Here is a tiny trained network, its code and every weight. The questions are about switching its units off for an input and a target symbol, where a switched-off unit gives its printed mean instead of its output.

import numpy as np


def w(rows, s, z=0):
    codes = np.array(rows[::2]) - 128.0
    scale = np.full(codes.shape[1], s)
    scale[-1] = z or s
    return codes * scale


def norm(h):
    return h / np.sqrt((h * h).mean(-1, keepdims=True) + 1e-5)


def f(y):
    return y / 2 * (1 + np.tanh(0.7978845608 * (y + 0.044715 * y**3)))


def softmax(a):
    e = np.exp(a - a.max(-1, keepdims=True))
    return e / e.sum(-1, keepdims=True)


def log_softmax(a):
    a = a - a.max(-1, keepdims=True)
    return a - np.log(np.exp(a).sum(-1, keepdims=True))


def net(x, mask):
    ids = ['αβδεζηλμξπ'.index(c) for c in x.split()]
    T = len(ids)
    res = E[ids] + P[:T]
    q, k, v = (norm(res) @ M[0].T for M in (Q, K, V))
    z = softmax(np.where(np.tri(T) > 0, q @ k.T / 4**0.5, -1e9)) @ v
    res = res + np.where(mask[0], z, O[0][:, -1]) @ O[0][:, :-1]
    y = f(norm(res) @ A[0][:, :-1].T + A[0][:, -1])
    res = res + np.where(mask[1:9], y, B[0][:, -1]) @ B[0][:, :-1]
    return log_softmax(norm(res)[-1] @ U[:, :-1].T + U[:, -1])


Q, K, V, O, A, B = {}, {}, {}, {}, {}, {}
E = w([
[148,108,31,83],'α',
[232,199,200,116],'β',
[121,195,34,11],'δ',
[139,107,38,136],'ε',
[124,101,168,130],'ζ',
[112,202,92,195],'η',
[112,111,121,16],'λ',
[192,65,72,140],'μ',
[24,23,194,136],'ξ',
[54,142,141,54],'π',
],0.013)
P = w([
[253,154,81,2],'0',
[40,176,161,86],'1',
[192,79,79,104],'2',
[88,222,158,15],'3',
[217,111,54,78],'4',
[3,146,151,142],'5',
[163,56,27,167],'6',
[46,187,155,74],'7',
[216,86,67,88],'8',
[16,157,154,117],'9',
],0.0054)
Q[0] = w([
[117,150,190,73],'H0',
[144,130,88,254],'H0',
[94,204,90,72],'H0',
[213,109,198,59],'H0',
],0.0089)
K[0] = w([
[94,183,89,51],'H0',
[30,142,103,141],'H0',
[136,254,38,134],'H0',
[98,134,155,92],'H0',
],0.012)
V[0] = w([
[83,69,158,194],'H0',
[127,76,153,113],'H0',
[177,175,104,23],'H0',
[171,130,135,2],'H0',
],0.0078)
O[0] = w([
[142,84,154,80,33],'H0',
[131,253,82,88,126],'H0',
[21,77,111,206,252],'H0',
[152,60,163,157,253],'H0',
],0.0055,0.0064)
A[0] = w([
[25,101,97,165,185],'N0',
[135,56,163,175,239],'N1',
[115,219,208,185,63],'N2',
[123,127,103,226,71],'N3',
[104,45,58,63,8],'N4',
[254,117,89,224,51],'N5',
[143,176,38,145,236],'N6',
[67,201,121,119,203],'N7',
],0.0096,0.0015)
B[0] = w([
[186,149,135,98,235],'N0',
[137,160,119,99,208],'N1',
[21,177,90,165,246],'N2',
[129,141,151,97,164],'N3',
[97,199,129,190,217],'N4',
[169,87,133,155,254],'N5',
[141,85,203,77,178],'N6',
[209,9,84,161,153],'N7',
],0.011,0.005)
U = w([
[93,62,20,208,22],'α',
[167,165,164,189,110],'β',
[81,109,65,57,253],'δ',
[160,42,87,104,181],'ε',
[214,155,177,31,73],'ζ',
[102,10,232,97,145],'η',
[46,182,131,210,162],'λ',
[91,7,119,120,173],'μ',
[88,159,243,52,176],'ξ',
[149,214,73,104,23],'π',
],0.016,0.004)

Each question gives the input, a string of symbols that net reads in full, and the target symbol t.
The units are the heads (4 rows each of Q, K, V and O) and the neurons (one row each of A and B). Each row of codes is followed by its name. A weight is (code - 128) times the scale printed after its matrix; where a second scale follows, it is the last column's (O, A, B and U).
mask holds one flag per unit, heads first, then neurons. A switched-off unit (its flag False) gives its mean, the last column of its rows in O or B, instead of its output. The means were averaged over made-up inputs and are rounded, as every weight is.
A unit's drop is (log p(t) with every unit on - log p(t) with that unit switched off) / (log p(t) with every unit on - log p(t) with every unit switched off).
The circuit of an input: a set's keep is (log p(t) with only the set's units on - log p(t) with every unit switched off) / (log p(t) with every unit on - log p(t) with every unit switched off). Starting from all 9 units, units are removed one at a time, each time the one whose removal leaves the highest keep (on an exact tie, the one counted first), for as long as the keep stays at least 0.8.
units of the circuit, in order: the units of the circuit, biggest drop first
top k neurons: the k neurons with the biggest drops, biggest first
drop of u: that unit's drop, to one decimal
input β β π α, target π: units of the circuit, in order	(N4 N0 N2)
input λ π π, target π: top 2 neurons	(N0 N6)
input ζ ζ η β β α ε, target ε: units of the circuit, in order	(N2 N6)
input η ξ β β β α, target π: units of the circuit, in order	(N0 N4 N2)
input β ζ β ζ β μ, target β: units of the circuit, in order	(N4 N2 H0)
input β β η ζ α ε ε β β ζ, target ξ: units of the circuit, in order	(N0 N5 N4)
input β ε β λ ζ β ζ β ζ, target β: top 3 neurons	(N2 N6 N0)
input λ ζ β η π, target π: units of the circuit, in order	(N0 N4 N2 N6)
input ε β β λ λ π, target μ: top 4 neurons	(N7 N2 N6 N0)
input β ε ζ, target ζ: top 2 neurons	(N2 N7)
input η β α ζ β β ξ, target ξ: top neuron	(N2)
input β β ζ λ ε, target ε: drop of N6	0.8
input ε ζ β ε β ζ β, target ζ: drop of N4	0.3
input β ζ β α β ζ β, target ζ: drop of N5	-0.2
